Below is a small trained network, with its code and all its weights. Each question gives an input and a target symbol and asks what happens when units are switched off, that is, made to give their printed mean instead of their output.

import numpy as np


def w(rows, s, z=0):
    codes = np.array(rows[::2]) - 128.0
    scale = np.full(codes.shape[1], s)
    scale[-1] = z or s
    return codes * scale


def f(y):
    return y / 2 * (1 + np.tanh(0.7978845608 * (y + 0.044715 * y**3)))


def softmax(a):
    e = np.exp(a - a.max(-1, keepdims=True))
    return e / e.sum(-1, keepdims=True)


def log_softmax(a):
    a = a - a.max(-1, keepdims=True)
    return a - np.log(np.exp(a).sum(-1, keepdims=True))


def net(x, mask):
    ids = ['αβγεθλπτφψω'.index(c) for c in x.split()]
    T = len(ids)
    res = E[ids] + P[:T]
    u = 0
    for l in range(3):
        r = res
        for j in range(2):
            rows = slice(4 * j, 4 * j + 4)
            q, k, v = (r @ M[l][rows].T for M in (Q, K, V))
            z = softmax(np.where(np.tri(T) > 0, q @ k.T / 4**0.5, -1e9)) @ v
            o = O[l][rows]
            res = res + np.where(mask[u + j], z, o[:, -1]) @ o[:, :-1]
        u += 2
        y = f(res @ A[l][:, :-1].T + A[l][:, -1])
        res = res + np.where(mask[u : u + 4], y, B[l][:, -1]) @ B[l][:, :-1]
        u += 4
    return log_softmax(res[-1] @ U[:, :-1].T + U[:, -1])


Q, K, V, O, A, B = {}, {}, {}, {}, {}, {}
E = w([
[76,148,104],'α',
[145,77,119],'β',
[176,143,72],'γ',
[81,125,159],'ε',
[112,127,158],'θ',
[137,145,88],'λ',
[205,83,113],'π',
[60,154,150],'τ',
[233,3,172],'φ',
[142,93,175],'ψ',
[145,156,140],'ω',
],0.0078)
P = w([
[120,160,144],'0',
[108,121,111],'1',
[244,72,11],'2',
[107,129,143],'3',
[107,111,113],'4',
[248,39,24],'5',
],0.012)
Q[0] = w([
[87,3,52],'0.h0',
[69,194,114],'0.h0',
[138,110,129],'0.h0',
[30,109,55],'0.h0',
[133,95,116],'0.h1',
[50,69,103],'0.h1',
[131,83,112],'0.h1',
[161,144,135],'0.h1',
],0.022)
K[0] = w([
[90,143,252],'0.h0',
[73,75,80],'0.h0',
[136,140,145],'0.h0',
[37,80,164],'0.h0',
[150,125,148],'0.h1',
[88,115,185],'0.h1',
[158,123,160],'0.h1',
[152,132,110],'0.h1',
],0.027)
V[0] = w([
[132,122,118],'0.h0',
[133,113,83],'0.h0',
[127,131,137],'0.h0',
[125,136,151],'0.h0',
[99,101,118],'0.h1',
[122,107,90],'0.h1',
[33,2,26],'0.h1',
[214,202,151],'0.h1',
],0.0085)
O[0] = w([
[128,136,110,115],'0.h0',
[133,155,86,89],'0.h0',
[127,121,139,136],'0.h0',
[127,113,156,149],'0.h0',
[154,149,134,120],'0.h1',
[139,156,136,199],'0.h1',
[222,246,166,254],'0.h1',
[60,83,118,168],'0.h1',
],0.012,0.0015)
A[0] = w([
[246,59,8,8],'0.n0',
[144,180,65,3],'0.n1',
[176,148,126,101],'0.n2',
[102,191,123,52],'0.n3',
],0.013,0.0031)
B[0] = w([
[130,165,202,252],'0.n0',
[152,62,184,137],'0.n1',
[8,73,5,154],'0.n2',
[51,160,37,123],'0.n3',
],0.012)
Q[1] = w([
[126,144,114],'1.h0',
[148,80,72],'1.h0',
[143,96,85],'1.h0',
[126,159,95],'1.h0',
[101,5,176],'1.h1',
[121,85,147],'1.h1',
[159,164,138],'1.h1',
[121,115,129],'1.h1',
],0.027)
K[1] = w([
[126,148,95],'1.h0',
[176,170,149],'1.h0',
[165,162,137],'1.h0',
[128,171,64],'1.h0',
[25,118,250],'1.h1',
[98,129,170],'1.h1',
[198,173,99],'1.h1',
[112,121,139],'1.h1',
],0.023)
V[1] = w([
[82,155,173],'1.h0',
[86,107,149],'1.h0',
[127,254,195],'1.h0',
[200,127,83],'1.h0',
[96,77,130],'1.h1',
[103,98,132],'1.h1',
[131,135,130],'1.h1',
[162,173,120],'1.h1',
],0.0071)
O[1] = w([
[83,113,107,200],'1.h0',
[110,151,91,213],'1.h0',
[39,3,174,86],'1.h0',
[159,96,177,3],'1.h0',
[96,79,159,106],'1.h1',
[104,89,152,119],'1.h1',
[131,129,128,135],'1.h1',
[156,177,98,137],'1.h1',
],0.011,0.0019)
A[1] = w([
[136,79,4,210],'1.n0',
[224,26,36,152],'1.n1',
[212,175,88,49],'1.n2',
[24,197,71,2],'1.n3',
],0.012,0.0052)
B[1] = w([
[36,195,75,253],'1.n0',
[156,54,3,126],'1.n1',
[62,117,89,247],'1.n2',
[171,100,184,193],'1.n3',
],0.049,0.0019)
Q[2] = w([
[180,86,21],'2.h0',
[61,71,133],'2.h0',
[240,210,107],'2.h0',
[45,1,133],'2.h0',
[191,130,155],'2.h1',
[136,155,116],'2.h1',
[196,246,91],'2.h1',
[172,196,109],'2.h1',
],0.016)
K[2] = w([
[249,157,44],'2.h0',
[83,104,101],'2.h0',
[216,166,159],'2.h0',
[101,49,76],'2.h0',
[39,39,198],'2.h1',
[144,152,121],'2.h1',
[136,179,150],'2.h1',
[124,143,144],'2.h1',
],0.018)
V[2] = w([
[172,172,84],'2.h0',
[170,152,87],'2.h0',
[127,111,129],'2.h0',
[88,99,172],'2.h0',
[143,140,112],'2.h1',
[2,54,195],'2.h1',
[103,113,133],'2.h1',
[75,93,152],'2.h1',
],0.0062)
O[2] = w([
[90,190,112,94],'2.h0',
[80,164,107,73],'2.h0',
[119,106,123,109],'2.h0',
[179,74,147,170],'2.h0',
[116,118,123,123],'2.h1',
[207,253,58,253],'2.h1',
[141,154,106,158],'2.h1',
[155,166,103,179],'2.h1',
],0.0054,0.004)
A[2] = w([
[176,129,179,83],'2.n0',
[69,44,179,120],'2.n1',
[62,197,254,1],'2.n2',
[104,202,179,214],'2.n3',
],0.015,0.0098)
B[2] = w([
[179,163,50,156],'2.n0',
[165,129,95,140],'2.n1',
[100,253,154,193],'2.n2',
[132,33,132,253],'2.n3',
],0.038,0.02)
U = w([
[138,178,175,147],'α',
[99,143,106,188],'β',
[62,112,55,6],'γ',
[186,97,196,216],'ε',
[163,100,250,157],'θ',
[111,87,138,143],'λ',
[72,178,50,100],'π',
[159,150,110,142],'τ',
[156,67,109,71],'φ',
[174,55,230,105],'ψ',
[65,138,149,127],'ω',
],0.013,0.017)

Each question gives the input, a string of symbols that net reads in full, and the target symbol t.
The units are the heads (4 rows each of Q, K, V and O) and the neurons (one row each of A and B). Each row of codes is followed by its name. A weight is (code - 128) times the scale printed after its matrix; where a second scale follows, it is the last column's (O, A, B and U).
mask holds one flag per unit, layer by layer, with each layer's heads first. A switched-off unit (its flag False) gives its mean, the last column of its rows in O or B, instead of its output. The means were averaged over made-up inputs and are rounded, as every weight is.
A unit's drop is (log p(t) with every unit on - log p(t) with that unit switched off) / (log p(t) with every unit on - log p(t) with every unit switched off).
The circuit of an input: a set's keep is (log p(t) with only the set's units on - log p(t) with every unit switched off) / (log p(t) with every unit on - log p(t) with every unit switched off). Starting from the 12 units with the biggest drops (on a tie, the unit counted first), units are removed one at a time, each time the one whose removal leaves the highest keep (on an exact tie, the one counted first), for as long as the keep stays at least 0.8.
circuit, biggest first: the units of the circuit, biggest drop first
top k neurons: the k neurons with the biggest drops, biggest first
k most important neurons of layer l: the k neurons of layer l with the biggest drops, biggest first
input β ε γ, target α: circuit, biggest first : (0.n0 2.n2)
input τ π ε π π θ, target φ: 2 most important neurons of layer 0 : (0.n0 0.n2)
input τ α φ λ π π, target φ: top 2 neurons : (0.n0 0.n2)
input λ ε α ω τ, target α: circuit, biggest first : (2.n2 1.n3)
input β ω α, target α: circuit, biggest first : (0.n0 2.n2)
input λ θ φ α α π, target θ: top 2 neurons : (0.n0 0.n2)
input ω λ τ ψ φ, target τ: top 3 neurons : (2.n3 1.n0 1.n2)
input τ ψ λ α λ λ, target φ: 3 most important neurons of layer 1 : (1.n0 1.n3 1.n2)
input α ψ θ, target τ: 2 most important neurons of layer 0 : (0.n0 0.n2)
input ψ θ ψ, target λ: top 4 neurons : (0.n0 0.n2 1.n2 2.n2)
input ω ε ω, target γ: 2 most important neurons of layer 0 : (0.n2 0.n0)
input ε φ β ε ω, target φ: circuit, biggest first : (0.n0 2.n2)
input γ θ λ θ, target θ: 3 most important neurons of layer 2 : (2.n3 2.n2 2.n0)
input α ψ α, target τ: top 4 neurons : (0.n0 0.n1 0.n2 2.n0)
input ψ ε λ θ α, target ω: 2 most important neurons of layer 1 : (1.n0 1.n1)
input φ ψ γ, target π: circuit, biggest first : (2.n3)
input τ φ α, target φ: most important neuron of layer 2 : (2.n2)
input ε π ω γ α α, target ε: top 4 neurons : (0.n0 0.n2 1.n0 2.n3)
input λ γ α φ θ, target ψ: circuit, biggest first : (0.n0 2.n2 2.n0 1.n2)
input γ π α, target ω: top 2 neurons : (0.n0 0.n2)
input α φ ω ψ, target ψ: top 2 neurons : (0.n0 0.n2)
input φ γ ω φ θ, target ψ: top 3 neurons : (0.n2 1.n2 2.n2)
input τ α φ, target φ: 2 most important neurons of layer 2 : (2.n0 2.n2)
input α θ ω, target τ: 2 most important neurons of layer 2 : (2.n0 2.n2)
input α α α ω ω γ, target τ: 2 most important neurons of layer 2 : (2.n0 2.n2)
input φ λ τ, target π: top 3 neurons : (1.n2 1.n1 2.n1)
input β φ γ θ λ φ, target α: most important neuron of layer 2 : (2.n2)
